Below is a small trained network, with its code and all its weights. Each question gives an input and a class and asks what happens when units are switched off, that is, made to give their printed mean instead of their output.

import numpy as np


def w(rows, s, z=0):
    codes = np.array(rows[::2]) - 128.0
    scale = np.full(codes.shape[1], s)
    scale[-1] = z or s
    return codes * scale


def f(y):
    return y / 2 * (1 + np.tanh(0.7978845608 * (y + 0.044715 * y**3)))


def log_softmax(a):
    a = a - a.max(-1, keepdims=True)
    return a - np.log(np.exp(a).sum(-1, keepdims=True))


def net(x, mask):
    res = np.array(x, float).reshape(1, 3) / 4 @ E
    y = f(res @ A[0][:, :-1].T + A[0][:, -1])
    res = res + np.where(mask, y, B[0][:, -1]) @ B[0][:, :-1]
    return log_softmax(res[-1] @ U[:, :-1].T + U[:, -1])


A, B = {}, {}
E = w([
[135,69,153,62,95,249],'x0',
[58,66,153,201,214,110],'x1',
[67,100,119,33,133,55],'x2',
],0.013)
A[0] = w([
[152,144,107,168,173,243,127],'N0',
[134,109,99,131,111,171,111],'N1',
[48,32,149,2,129,193,77],'N2',
[101,110,154,70,118,15,155],'N3',
[121,158,118,5,107,74,159],'N4',
[175,163,125,84,95,119,245],'N5',
[142,195,74,127,63,96,150],'N6',
[161,94,182,130,126,214,114],'N7',
[166,156,113,118,98,134,196],'N8',
[103,159,66,138,136,132,125],'N9',
[147,148,150,237,110,140,205],'N10',
[116,176,95,117,165,71,142],'N11',
[49,58,173,133,191,120,130],'N12',
[103,123,111,70,158,160,114],'N13',
[166,124,128,92,68,174,160],'N14',
[63,93,107,150,168,127,151],'N15',
[131,94,125,122,145,116,72],'N16',
[149,116,133,165,100,213,142],'N17',
[196,225,112,127,84,164,230],'N18',
[132,184,108,181,171,103,157],'N19',
[104,113,112,176,134,122,152],'N20',
[189,201,134,205,138,74,253],'N21',
[212,182,147,171,98,126,202],'N22',
[156,110,157,167,173,147,102],'N23',
[123,140,123,122,138,87,99],'N24',
],0.013,0.0053)
B[0] = w([
[62,126,135,145,163,187,211],'N0',
[139,112,151,145,136,140,153],'N1',
[255,167,46,163,82,190,234],'N2',
[84,78,171,57,58,110,224],'N3',
[156,207,198,143,56,142,225],'N4',
[168,153,182,96,145,135,205],'N5',
[115,209,106,53,134,175,205],'N6',
[78,102,141,132,162,193,202],'N7',
[162,108,149,95,152,134,180],'N8',
[133,136,130,130,103,116,144],'N9',
[145,180,85,195,157,89,218],'N10',
[89,118,160,94,84,112,198],'N11',
[75,70,40,65,110,181,216],'N12',
[170,136,117,126,111,143,155],'N13',
[206,61,202,141,183,121,196],'N14',
[101,68,97,136,110,116,188],'N15',
[129,119,117,121,114,142,132],'N16',
[90,93,138,123,178,181,202],'N17',
[141,79,87,24,179,156,239],'N18',
[133,104,108,171,102,56,202],'N19',
[126,109,131,175,109,105,164],'N20',
[164,176,55,93,110,69,254],'N21',
[152,124,68,65,148,138,213],'N22',
[116,157,114,179,130,130,166],'N23',
[122,121,152,119,98,125,156],'N24',
],0.027,0.017)
U = w([
[215,132,41,76,115,106,252],'0',
[165,95,176,117,191,146,42],'1',
[125,200,254,61,64,62,81],'2',
[222,180,196,140,84,140,56],'3',
[103,148,53,213,150,29,57],'4',
[90,96,134,250,151,163,157],'5',
[71,76,166,119,26,79,64],'6',
],0.0091,0.0041)

Each question gives the input, the list of numbers given to net, and the class t.
The units are the neurons (one row each of A and B). Each row of codes is followed by its name. A weight is (code - 128) times the scale printed after its matrix; where a second scale follows, it is the last column's (A, B and U).
mask holds one flag per neuron, in row order. A switched-off neuron (its flag False) gives its mean, the last column of its row in B, instead of its output. The means were averaged over made-up inputs and are rounded, as every weight is.
A unit's drop is (log p(t) with every unit on - log p(t) with that unit switched off) / (log p(t) with every unit on - log p(t) with every unit switched off).
The circuit of an input: a set's keep is (log p(t) with only the set's units on - log p(t) with every unit switched off) / (log p(t) with every unit on - log p(t) with every unit switched off). Starting from the 12 units with the biggest drops (on a tie, the unit counted first), units are removed one at a time, each time the one whose removal leaves the highest keep (on an exact tie, the one counted first), for as long as the keep stays at least 0.8.
circuit, biggest first: the units of the circuit, biggest drop first
top k neurons: the k neurons with the biggest drops, biggest first
drop of u: that unit's drop, to one decimal
input [1,-6,-8], class 1: circuit, biggest first	N14, N17
input [2,0,8], class 3: circuit, biggest first	N4
input [-5,-6,1], class 2: circuit, biggest first	N2, N4
input [6,-6,1], class 3: top 2 neurons	N2, N4
input [2,1,0], class 5: top 3 neurons	N21, N18, N22
input [1,-6,-5], class 1: top 2 neurons	N14, N2
input [-2,-2,1], class 2: drop of N2	0.2
input [-1,1,1], class 6: drop of N2	0.3
input [6,-7,-1], class 1: drop of N6	0.0
input [8,-3,2], class 3: drop of N2	0.4
input [-7,4,0], class 4: top 2 neurons	N21, N10
